Each row was made from one walk, in order. Every step used is in the known rows, and no mark comes twice. Write each row's walk.
Known rows
fipif, ruso, biti, vafemug, pivut, vazot, sovo: [ 204  106  -48  216  428  197  -41  -38  -24 -127  -69  -22   32 -157
  -35   86  204  -78  184  175  -59 -174  -78  166  -95  150  168   96
 -307  -97   33   12  -42 -209   33   60  262 -331 -148  -48  166  -16
   72 -268   33 -175]
sovo, nukat, ruso, vazot, bafufu, fipif, pivut, vafemug, biti: [-284   92  119  133    2  102  444   22 -192  287  -84  186   98  248
 -381 -236  212  -77   52   49  165  -48   34 -144    8   49  -81   55
  408 -196  239  -38  458   18   44  450   77 -143 -155 -472 -195 -284
  245  252    0   97]
nukat, biti, pivut, vazot, bafufu: [ 148   51 -126  177  206   16  352  -21   41 -197  111   99 -332 -240
  152  296  292 -389   46  145  -14 -149   35  350  -42  149   -5  -63
   51 -206 -264   37 -227 -172  -31  301 -134  -93  326  -45  232  -40
  174  410  364 -363]
bafufu, fipif, pivut, vafemug, biti, nukat, ruso: [-185  -58   95   74 -261  120  234 -270 -142  -81 -177  125  282  -38
  189  109  -57 -158  -32   -7  207   75 -181  136  -75   51  -19 -222
   29   73  109   61  280  114  -11  162   28 -339  112   29  -16  136
  175 -140   15  162]
vazot, bafufu, fipif, ruso, pivut, vafemug, biti: [ -37 -191  278  131  386  -22  361 -195 -144    3   38  152   41 -233
   45 -180  144   13  -57  210   33  -52   95  236  137  234  306   -1
  174 -317  438 -176  140 -143  165  379 -123 -137  -92  -67  281  -95
  149   15   23  -60]
nukat, biti, vafemug, pivut, sovo: [  29  102  379   77  154  183  109  123  -52  -57 -375  241  -22 -334
  216  252   93 -179  101   84   64 -148   61  -77   87  220  -43  -63
  -51 -116 -394  -51   87  -95  243  240  224 -173  173  115    1  156
   -3   65  -56 -151]
bafufu, fipif, vazot, sovo: [-239 -132 -244 -270  -61 -574 -166  273  416  -72   35  -39 -353  -73
 -155  -33 -132  309  -87  139 -102   32  305  118 -216  248  -65  -89
    6 -184 -193 -322 -132  215  111 -166 -498  -97   75  303  140  -61
 -111 -122 -172   -1]
sovo, fipif, pivut, vazot, vafemug: [ -88   -4 -245  193 -169  -96 -341  169  203   25   51    7  -63   18
 -194   65  250   73  114 -199  -60 -184  409  -10 -439  -90 -338  166
 -101  103 -143 -154 -219  155  -16 -284  -13   -8    8  -43 -119    8
   25  -51  -66  -50]
sovo, pivut, fipif, vazot, vafemug: [  13 -217 -130 -360  -61 -361 -356  194  278   -2   -3    7 -157 -159
   15  -20 -134  311  -67  -10 -286   17  346 -384  -26  -74 -352 -228
   22  221  -72  -26 -255  209  113 -259 -250  183  -29  116 -140  140
  -91  101 -131  186]
biti, vafemug, pivut, nukat: [ 214   27  305 -140  350  226  173 -111 -271  -98 -207   40  342 -136
   44  228  126  251  167   23  -58 -118  -75  -23  104  360 -158   32
 -327   32 -324 -198   37 -168  367  157  138 -161 -193  159  101  236
  -12 -260    7   55]
pivut, nukat, ruso, vazot, sovo, fipif, bafufu: [ -45  219 -402 -271 -157   -1 -150  -94  -72   29  131 -337 -468  642
 -134 -323  -31  340   37 -220  262 -203   24 -152 -200   47  256  129
   21  -36  226  134  147   -9 -131 -236    3  333 -151 -159  -92 -157
  -41  205  322  -88]
nukat, biti, pivut, fipif, vazot, sovo: [ -37  -36 -155 -326 -231 -257  -81  -21  134 -296   48 -136 -660 -230
  330  369 -172   -1   58  200 -205  -72  -77   71  133  206   70 -336
   94   25 -242  123 -116   82 -272 -113 -387  -71  338  264  357   85
 -186  298  -18 -297]
vazot, bafufu, fipif, pivut: [-142  -68   24  -54   45 -237  228   17  242  144  278  104 -207 -135
 -258  -83  228  174 -138  131   22 -107  552  177 -313  340 -176   31
   89 -127 -239 -331  -35  199  137  164 -445  -43 -183   25   75  -75
  211  -39   27   49]
sovo, pivut, vazot, vafemug, biti, nukat, ruso, fipif: [ 192   50 -135  279   -1   55 -238  124  -51  101  -42   13  532   20
   15 -102 -108 -308 -106 -109   40  122 -328  -80    1 -557 -239    8
 -134  152  132  228 -168  135    8 -100  472  233  149 -287 -201  167
   13  216  -11  109]
nukat, biti, ruso, sovo, fipif, vazot: [ -58  -19  387   82 -681  176 -356   92  158  225   21   43 -244  -18
   70  185  -32 -184   54  -75  -37  267  152  -91  205 -190  131  225
  137   76  -85 -258   47   47  -75 -288 -104  -39   -9  236 -207   67
 -185 -318 -327 -173]
biti, ruso, sovo, nukat, pivut, vazot: [ 140  -79  -52  243  -68  131  119  285  263   61 -143 -193  206  245
  -87  105 -223  -85   34  -22   94  274 -178    7 -125 -354 -113  220
 -182   12 -334   47  110  -84  -13 -140  305  127  121   22 -275 -147
 -123   88   90  320]
nukat, pivut, vafemug, biti, ruso, vazot, bafufu, fipif: [ 127  118  109  292  301   37  499 -106 -392  350 -141  215  350 -144
  101 -134   23  -36 -111  331   35  -40 -402  138  185  186   93  140
  -36 -256 -198  -73  349 -243   90  290  420  -51  133 -257    3 -164
  -20  394  408  128]
vafemug, biti, nukat, pivut, sovo, fipif, vazot: [ 146   60  179 -150 -391  148 -504  232  -41  -96 -146 -125  112   21
  127  326 -226 -387   84 -338  284  -20 -239 -161  373 -503 -301 -272
 -103  186  201  274 -225   84  -42 -425  216 -174  342   76   47 -116
 -148  -83  -54   60]
bafufu, fipif, ruso, biti, nukat, pivut, sovo: [-114 -196 -295   37   11  -77   64   53  270  -53  138 -149 -231   73
  237   92 -274 -125 -244   65  485  -14 -226  253 -181 -435   84 -291
 -110   94  137  207   21  -10  -81 -182  181    5  216   91  238   47
   43  156  -16  234]
vafemug, biti, nukat, pivut, fipif: [ 198  -30   11 -304  134   95  112   50 -203 -146  -92 -286  120 -103
  343  138 -334  -79  -81  -43   91   54 -356   -2  214 -253 -209 -228
 -168  240 -279  409    2    9 -166 -184  141    0  191  242  175  302
  -87  139  287   90]
bafufu, fipif, ruso, vazot, sovo, pivut, nukat: [-124 -159 -391 -449   76 -389  -42   43  -81   72  114  -13 -126  305
 -385 -184 -117  507 -245  192  114  -56  132   79 -181  139  -51  -41
 -169 -117  181 -129   -3   63  296   31  200  218 -257  -41  -97 -284
   15   36  -62  213]
vazot, sovo, fipif, pivut, nukat, ruso, biti, vafemug: [  23  331  -78    3 -164  311  -74 -192  -11  174  254 -255 -168  196
 -207  202  110  180  114  -16  321 -182 -314  -91 -116   56  113   92
    5  278  111   72  295  168  -56 -168   87 -113 -131 -219  131  265
    9   99  -46 -131]
sovo, fipif, ruso, vazot: [-217   19   99 -116 -170  -52 -171   81  -53   99   80  -57 -241  232
 -227 -275   96  132  -53  -58  163    7  383  -89  -51 -133   39   87
   38   49  262   36   20  159  -25 -204  -25   16 -221  234 -268   -7
   90 -528  -75 -106]
vazot, bafufu, fipif, ruso, sovo: [-280 -331  -43  -53  240 -205  166   -2  283   17  168  212 -255 -150
 -196 -290   56  202 -147  159   39  102  423  282 -137   49  287   57
   73 -274   57 -262 -130  -44    9  214 -399  299 -368  141   63  -99
  127 -152  -82 -115]
pivut, fipif, vazot, vafemug: [-148 -260 -243 -211   85 -336 -246  142  264 -190  -69  -80 -315 -151
  217  -51 -162  334   27  -64 -295  -39  228 -185 -121    7 -134 -108
   48  133 -194  -15 -251    7 -204 -324 -491  220  143  291   98  217
 -197  108 -106  -40]
sovo, nukat, biti, vafemug, pivut: [-134  233  479   -7  -71  110  204  263   22  214 -204  139   11 -169
 -176  178  278 -169  129   52  -21  168  165 -152   17  220 -285   26
  111  -70 -387 -193  215  178  454  215  222 -341 -176   33 -136  231
  179 -144 -269 -230]
fipif, vazot, sovo, nukat: [-292  118 -156 -333 -180 -426 -300  418  467  -45  -15 -218 -332  136
 -408   -9  -91   88   -3 -149  -74  167  323 -161 -114  136 -230 -107
   59  -52  -56  -62 -190  294  105 -307 -445 -193  100  172  -32 -190
  -65 -185 -156  -47]
vafemug, biti, ruso, pivut, fipif, vazot, bafufu: [ 499  -86  576   91   39  176    0 -117 -212   24  185 -147  169 -231
  179  -15  -75 -143  -24  107 -255   49 -117  -31  387  166  129  232
  139   41  167  -19 -147 -160  -98  -29 -225   47   63   45  171  -78
 -150  -23   16  -22]
vafemug, biti, pivut, nukat, ruso, vazot, sovo, fipif, bafufu: [ 239  387 -220 -244 -175   89 -100 -272 -509 -143  217 -217 -118  361
  -69  -50   69   74   86  -92  154 -204 -361   -2  192   62  273   67
    2   27  376  299   57   -5 -130  -71  327  104 -169 -181   55  -76
    1    4  235 -226]
nukat, pivut, vazot, sovo, fipif: [  35  134 -391  -82   76 -120 -130  325  333   12  -94 -250 -238  141
 -158   89  -81   80   92  -78  243 -179  -14   46 -206 -199 -191  -87
 -207  -39 -254   60  -47  119   31 -263   95   15  258  -38   29 -105
 -118  371  353  -54]
pivut, fipif, ruso, vazot: [-121 -253  -79 -264  146  -51   81  -12 -136 -201  -31 -206 -347  161
  142 -293 -190  298  -70  105  -13  -59  213  -98  -44  -72  143  -31
   24   80   73  223   48  -93 -298 -118 -172  212  -97  347  -91   72
  -42 -195   74   42]
fipif, vazot, vafemug, pivut, ruso, biti, nukat: [  20   39 -105  250  114  236 -274 -186   87   78  126   67  270  107
  174  241   21 -146   31 -327 -275    6  -78  -22    6   -2   55   54
 -157  170  -68 -121 -168 -235  -26   -8  -67 -142  110  -71  133  -62
 -129 -112 -145  236]
vazot, vafemug, biti, ruso: [   4  258  -40  131  147 -196  -81   30  -98   45  -49  169  437 -380
   -8 -132   52   -5 -233  -28 -177  178  -64  110  -84  228  -20  256
 -117  119 -237   21 -238   49  100 -204  127   10  161  221 -180  325
  -43 -272   58 -216]
sovo, pivut, vafemug, biti, nukat, ruso: [  54  146  183 -124  -77  170   99 -137 -124   -5 -288  133  460  -73
   81   62 -108 -325 -135 -116  237  194 -217 -170  261 -123 -102 -382
  -63  180  246  329   99  153  264  147  239 -313  155  -41 -276  163
  209 -107  307  206]
vafemug, biti, nukat, ruso, vazot, bafufu: [  48  246  130  149  234   94  233  -88 -236  186   50  117  231  147
  -76 -279   76 -340 -155  -95  179  114 -128  130  105   39   60  170
   98  -43   88  398  -29  -77 -217  232   -8  148  147 -111 -131 -108
  273   -4  411 -189]
vafemug, biti, ruso, sovo, pivut, fipif, vazot: [ 454 -213  445 -301 -253  201 -333   76 -227  -42  -66  -33  356 -219
   44  106 -324  -22  -52   73 -302  244  -57 -366  571 -281  -41   47
  -72  238   61   -4 -104  -18   45 -164  146  -13 -252  211 -281   69
 -276 -411 -224  334]

Write each row's walk
[  55   69 -208  -11  184  188  -41 -300    6   32    7 -165  -80  388
  266 -296   46  409  169 -280   31 -255   36 -200 -142  -14  122   39
  -99  120   53  -59  175 -211 -133  -98  -56  498 -201 -251   67  165
  -74  253   40   88]
vazot, vafemug, pivut, nukat, ruso, fipif, bafufu
[ 100  -81 -194  369  -88 -137  -63   36 -153  -48    3  195  486 -272
  -34   41  137  -10  -89  109 -213    5  -40  302 -412  119 -196  365
 -138  -11 -237 -269 -177  -24   78 -110  339  -72   55    2 -124   50
  -26 -131 -178   -1]
bafufu, fipif, pivut, vazot, vafemug, biti, ruso
[-204  257 -200   33 -165  -82   67  -40  388  -74    3 -149 -310  125
  -65  247  -48 -195  125   30  113   54 -324 -130  150  -22  179 -394
  197  102  318  208  214  138  -91    2 -245 -458  279 -163  182  -18
   12  152  -16   22]
fipif, vazot, sovo, nukat, ruso, biti, pivut, vafemug
[  27    3 -160  -19  215  -23   84 -178  -11   79  -96   17 -216  310
  264 -499   25  376   97  -84 -120 -212  271 -279 -261  113  141  102
   86   62  -84  181  216 -159 -292   67  -22  518 -214 -126 -213   31
   75  210  232   69]
nukat, ruso, vazot, vafemug, pivut, fipif, bafufu
[ 174  171 -248  140   61  113 -133 -327 -431 -274  372 -163  134 -126
  333   -6  -21   58  -47   -6 -449  -85 -256  -62  118    6  394   91
  -49  -29    9   34 -112   21 -136  -47  178  142  -89    5  220  235
 -275  -19  -61   55]
vazot, vafemug, biti, pivut, ruso, fipif, bafufu
[  78  -83 -122  115  121   84 -223 -229 -189 -313   99  211  311 -150
  214  316 -118   73   95  -87 -491  110 -216   17  304   19  302  126
   -1   27  -11   45 -187 -193 -256  136 -102  124  140  221   69   -5
 -284 -222 -261   83]
fipif, vazot, vafemug, biti, pivut, ruso, sovo
[-242 -335   58  108   98  173  235  252  223   97 -122  289 -211   72
 -345  -44  314 -262  174  -11   79   39  342  221  -98 -231    5   95
  190 -417   53 -430  -17 -311  212  482  109  117 -421 -356  -14 -425
  178  251 -299 -257]
vafemug, pivut, vazot, bafufu, fipif, ruso, sovo, nukat, biti
[ 164 -241  339  133 -100   55   89 -224  292   39  210 -169 -191  154
  290  -56 -189 -145   -5  -38   88  103  -41   47    9   18  136  -89
  221   84  240  214  -77    3 -310   46 -593  339  232  -32  209 -142
  106  307  147   29]
biti, nukat, ruso, pivut, fipif, vazot, bafufu
[-161   12  121  167  -88  142  327 -341 -115   47  -59  256  249 -153
   44   16  134 -285  -49   -6  201   -5 -136  226  -46  178   31 -195
   98  -83  155   23  111   29    2  331  -91 -214   49 -259   98  -77
  280  147  211  -35]
vazot, bafufu, fipif, pivut, vafemug, biti, nukat, ruso
[  16 -277  -22  101  117  -13  174  143 -129 -274  139  203  186 -237
 -405   59  198 -328   45  176  -70  148 -100  373  144 -285   87   50
   78 -335  320 -161 -337 -120  162  358  230  -17 -420 -161  140 -276
  128 -134 -290 -229]
vafemug, biti, pivut, vazot, bafufu, fipif, ruso, sovo, nukat
[  51   19  264  250 -163   70  203 -166 -530  152 -130  143  421  -83
   60   -1   18   40  -84  269 -157  -15  -90   49   56  277   24  266
  -78  -75 -114 -205  381  -58   37  107  369 -396  -46   51 -156  -39
  -61 -355  -55  337]
bafufu, fipif, pivut, vafemug, biti, ruso, vazot
[-285   82  157  119 -170  -30 -225  195  450  291 -147   27   51  298
 -188 -214   41  109  210 -264  -15   85  177 -391  -13 -250 -259  -69
  188  171  124 -140  145  166  -19 -119 -237  228  -60 -227 -214   11
  -32    6 -492   54]
sovo, nukat, ruso, fipif, vazot, vafemug, pivut
